Below is a small trained network, with its code and all its weights. Each question gives an input and a class and asks what happens when units are switched off, that is, made to give their printed mean instead of their output.

import numpy as np


def w(rows, s, z=0):
    codes = np.array(rows[::2]) - 128.0
    scale = np.full(codes.shape[1], s)
    scale[-1] = z or s
    return codes * scale


def norm(h):
    return h / np.sqrt((h * h).mean(-1, keepdims=True) + 1e-5)


def f(y):
    return y / 2 * (1 + np.tanh(0.7978845608 * (y + 0.044715 * y**3)))


def log_softmax(a):
    a = a - a.max(-1, keepdims=True)
    return a - np.log(np.exp(a).sum(-1, keepdims=True))


def net(x, mask):
    res = np.array(x, float).reshape(1, 5) / 4 @ E
    u = 0
    for l in range(3):
        y = f(norm(res) @ A[l][:, :-1].T + A[l][:, -1])
        res = res + np.where(mask[u : u + 13], y, B[l][:, -1]) @ B[l][:, :-1]
        u += 13
    return log_softmax(norm(res)[-1] @ U[:, :-1].T + U[:, -1])


A, B = {}, {}
E = w([
[154,189,77,121,176,11,170],'x0',
[158,126,184,134,187,140,130],'x1',
[149,104,49,104,202,192,116],'x2',
[188,35,115,128,108,76,98],'x3',
[83,49,138,119,151,126,252],'x4',
],0.0021)
A[0] = w([
[109,145,165,195,54,72,130,60],'L0N0',
[111,140,145,84,133,114,81,138],'L0N1',
[58,152,122,131,144,153,114,11],'L0N2',
[156,87,128,102,119,165,114,248],'L0N3',
[132,124,130,142,114,130,109,31],'L0N4',
[83,72,144,89,138,148,195,96],'L0N5',
[158,138,123,137,188,101,134,184],'L0N6',
[53,181,117,109,159,163,142,31],'L0N7',
[82,196,140,130,137,153,158,21],'L0N8',
[163,171,98,153,124,127,105,77],'L0N9',
[131,122,206,110,146,159,122,185],'L0N10',
[171,149,172,214,126,119,151,26],'L0N11',
[48,128,8,102,2,116,126,52],'L0N12',
],0.0049,0.0011)
B[0] = w([
[94,150,124,71,92,92,125,182],'L0N0',
[140,140,121,153,96,103,142,135],'L0N1',
[104,113,112,119,146,88,100,123],'L0N2',
[96,194,153,87,114,123,150,237],'L0N3',
[114,105,111,140,112,167,116,100],'L0N4',
[139,147,92,176,94,117,135,253],'L0N5',
[142,176,155,124,102,141,153,183],'L0N6',
[94,112,132,143,144,64,92,174],'L0N7',
[90,129,128,155,165,109,85,152],'L0N8',
[140,127,90,165,96,143,134,133],'L0N9',
[164,173,145,123,146,99,141,209],'L0N10',
[158,129,161,63,161,141,128,113],'L0N11',
[223,153,253,134,250,149,148,227],'L0N12',
],0.0041,0.0015)
A[1] = w([
[180,167,162,120,84,166,28,32],'L1N0',
[210,39,151,105,120,88,97,149],'L1N1',
[168,175,158,135,131,152,29,36],'L1N2',
[89,86,191,77,204,129,241,163],'L1N3',
[122,158,175,118,93,63,128,87],'L1N4',
[69,156,120,177,130,113,76,31],'L1N5',
[196,11,100,118,85,79,101,163],'L1N6',
[140,111,25,92,208,164,111,37],'L1N7',
[145,136,73,181,97,2,158,255],'L1N8',
[108,135,85,69,150,178,119,35],'L1N9',
[151,115,70,164,152,219,131,32],'L1N10',
[191,22,129,100,142,73,79,17],'L1N11',
[154,51,117,96,124,86,82,10],'L1N12',
],0.0035,0.00076)
B[1] = w([
[142,125,53,184,103,103,146,180],'L1N0',
[89,232,145,147,197,157,92,165],'L1N1',
[134,103,93,188,123,79,122,173],'L1N2',
[190,130,105,178,111,78,63,252],'L1N3',
[147,123,148,73,127,155,108,157],'L1N4',
[112,187,132,145,138,114,134,119],'L1N5',
[2,246,148,158,154,128,108,159],'L1N6',
[96,82,184,13,61,75,101,158],'L1N7',
[138,193,92,102,104,221,174,201],'L1N8',
[159,103,159,97,119,53,146,122],'L1N9',
[107,114,128,97,99,33,86,150],'L1N10',
[38,160,118,166,215,107,164,127],'L1N11',
[48,155,174,144,191,80,141,106],'L1N12',
],0.0033,0.002)
A[2] = w([
[139,142,86,57,148,100,152,104],'L2N0',
[200,137,163,159,207,153,114,99],'L2N1',
[97,60,135,160,137,116,238,116],'L2N2',
[83,70,149,150,112,188,81,102],'L2N3',
[112,77,172,171,81,181,85,102],'L2N4',
[148,186,103,113,111,136,141,164],'L2N5',
[143,162,121,117,119,142,117,155],'L2N6',
[91,134,163,43,99,55,130,156],'L2N7',
[72,181,155,139,203,130,107,149],'L2N8',
[117,73,53,66,210,138,84,162],'L2N9',
[118,159,182,153,70,76,153,143],'L2N10',
[100,84,163,157,80,125,104,132],'L2N11',
[3,163,146,177,221,125,119,8],'L2N12',
],0.0053,0.0017)
B[2] = w([
[118,151,149,86,185,150,138,185],'L2N0',
[142,96,196,140,58,63,156,250],'L2N1',
[166,173,83,204,90,123,2,217],'L2N2',
[137,164,142,111,206,88,180,194],'L2N3',
[140,155,81,88,191,91,194,226],'L2N4',
[98,64,122,147,177,142,158,229],'L2N5',
[109,40,132,169,151,125,163,182],'L2N6',
[134,122,163,69,119,179,89,173],'L2N7',
[96,81,136,120,99,80,147,240],'L2N8',
[121,139,202,104,54,174,69,240],'L2N9',
[129,80,103,89,139,168,40,229],'L2N10',
[123,142,102,98,139,139,158,164],'L2N11',
[55,116,104,137,132,79,110,194],'L2N12',
],0.0047,0.0016)
U = w([
[183,161,55,216,106,143,64,156],'0',
[128,134,179,31,107,179,74,165],'1',
[154,171,100,85,229,123,226,142],'2',
[9,123,129,149,144,66,110,142],'3',
[190,105,213,154,114,77,149,131],'4',
[114,69,120,137,85,166,196,81],'5',
[106,85,115,137,100,166,168,1],'6',
],0.011,0.0064)

Each question gives the input, the list of numbers given to net, and the class t.
The units are the neurons (one row each of A and B). Each row of codes is followed by its name. A weight is (code - 128) times the scale printed after its matrix; where a second scale follows, it is the last column's (A, B and U).
mask holds one flag per neuron, layer by layer. A switched-off neuron (its flag False) gives its mean, the last column of its row in B, instead of its output. The means were averaged over made-up inputs and are rounded, as every weight is.
A unit's drop is (log p(t) with every unit on - log p(t) with that unit switched off) / (log p(t) with every unit on - log p(t) with every unit switched off).
The circuit of an input: a set's keep is (log p(t) with only the set's units on - log p(t) with every unit switched off) / (log p(t) with every unit on - log p(t) with every unit switched off). Starting from the 12 units with the biggest drops (on a tie, the unit counted first), units are removed one at a time, each time the one whose removal leaves the highest keep (on an exact tie, the one counted first), for as long as the keep stays at least 0.8.
units of the circuit, in order: the units of the circuit, biggest drop first
unit that matters most: the unit with the biggest drop
k most important neurons: the k neurons with the biggest drops, biggest first
k most important neurons of layer l: the k neurons of layer l with the biggest drops, biggest first
input [6,-2,-4,1,1], class 2: 4 most important neurons	[L1N8, L2N9, L1N7, L0N3]
input [-8,0,6,-4,-1], class 2: units of the circuit, in order	[L2N3, L2N4]
input [0,0,8,-6,-6], class 1: 2 most important neurons of layer 2	[L2N9, L2N2]
input [1,8,6,-5,3], class 4: units of the circuit, in order	[L2N1, L1N3]
input [-6,4,-4,8,-7], class 3: unit that matters most	L1N6
input [4,6,-8,-1,4], class 1: 3 most important neurons	[L0N12, L0N0, L2N10]
input [5,-7,-1,0,1], class 4: units of the circuit, in order	[L0N12, L2N1]
input [-8,-6,-8,0,6], class 1: 3 most important neurons	[L0N0, L2N10, L2N2]
input [-3,5,-7,-7,2], class 1: 2 most important neurons of layer 1	[L1N6, L1N1]
input [8,-6,-8,-3,-5], class 1: units of the circuit, in order	[L2N10, L2N7, L0N5, L1N4]
input [0,3,-4,-6,-3], class 3: units of the circuit, in order	[L0N8, L2N12]
input [-8,-2,4,-6,8], class 0: 2 most important neurons	[L2N2, L0N5]
input [5,-8,-1,5,-5], class 4: 2 most important neurons of layer 2	[L2N1, L2N4]
input [-4,-5,5,-6,1], class 3: units of the circuit, in order	[L0N7]
input [3,-6,7,7,4], class 1: 3 most important neurons	[L1N7, L2N9, L0N7]
input [-3,4,3,-1,0], class 4: 2 most important neurons of layer 0	[L0N10, L0N3]
input [0,-6,-5,7,-3], class 3: 3 most important neurons	[L1N6, L1N1, L1N11]
input [3,-7,-2,-1,-6], class 4: 3 most important neurons	[L0N12, L2N1, L2N2]
input [5,-1,-2,1,5], class 0: 2 most important neurons	[L2N2, L2N4]
input [-3,-7,6,4,3], class 4: 2 most important neurons of layer 2	[L2N1, L2N10]
input [7,6,7,7,1], class 1: most important neuron of layer 2	[L2N9]
input [-3,-2,-2,-8,-7], class 3: 4 most important neurons of layer 0	[L0N8, L0N7, L0N5, L0N2]
input [-5,-4,4,-3,-4], class 2: 2 most important neurons	[L2N4, L1N3]
input [5,-3,1,7,-6], class 3: 4 most important neurons	[L1N6, L1N11, L0N5, L1N12]
input [3,-1,-6,2,-5], class 1: 2 most important neurons	[L0N0, L1N3]
input [-2,-6,3,-1,6], class 0: 2 most important neurons	[L0N5, L2N2]
input [7,2,7,2,5], class 1: 2 most important neurons	[L1N7, L2N9]
input [-7,4,-6,-7,-8], class 0: unit that matters most	L1N0
input [-3,-6,-3,7,-5], class 3: 3 most important neurons	[L1N6, L1N11, L1N1]
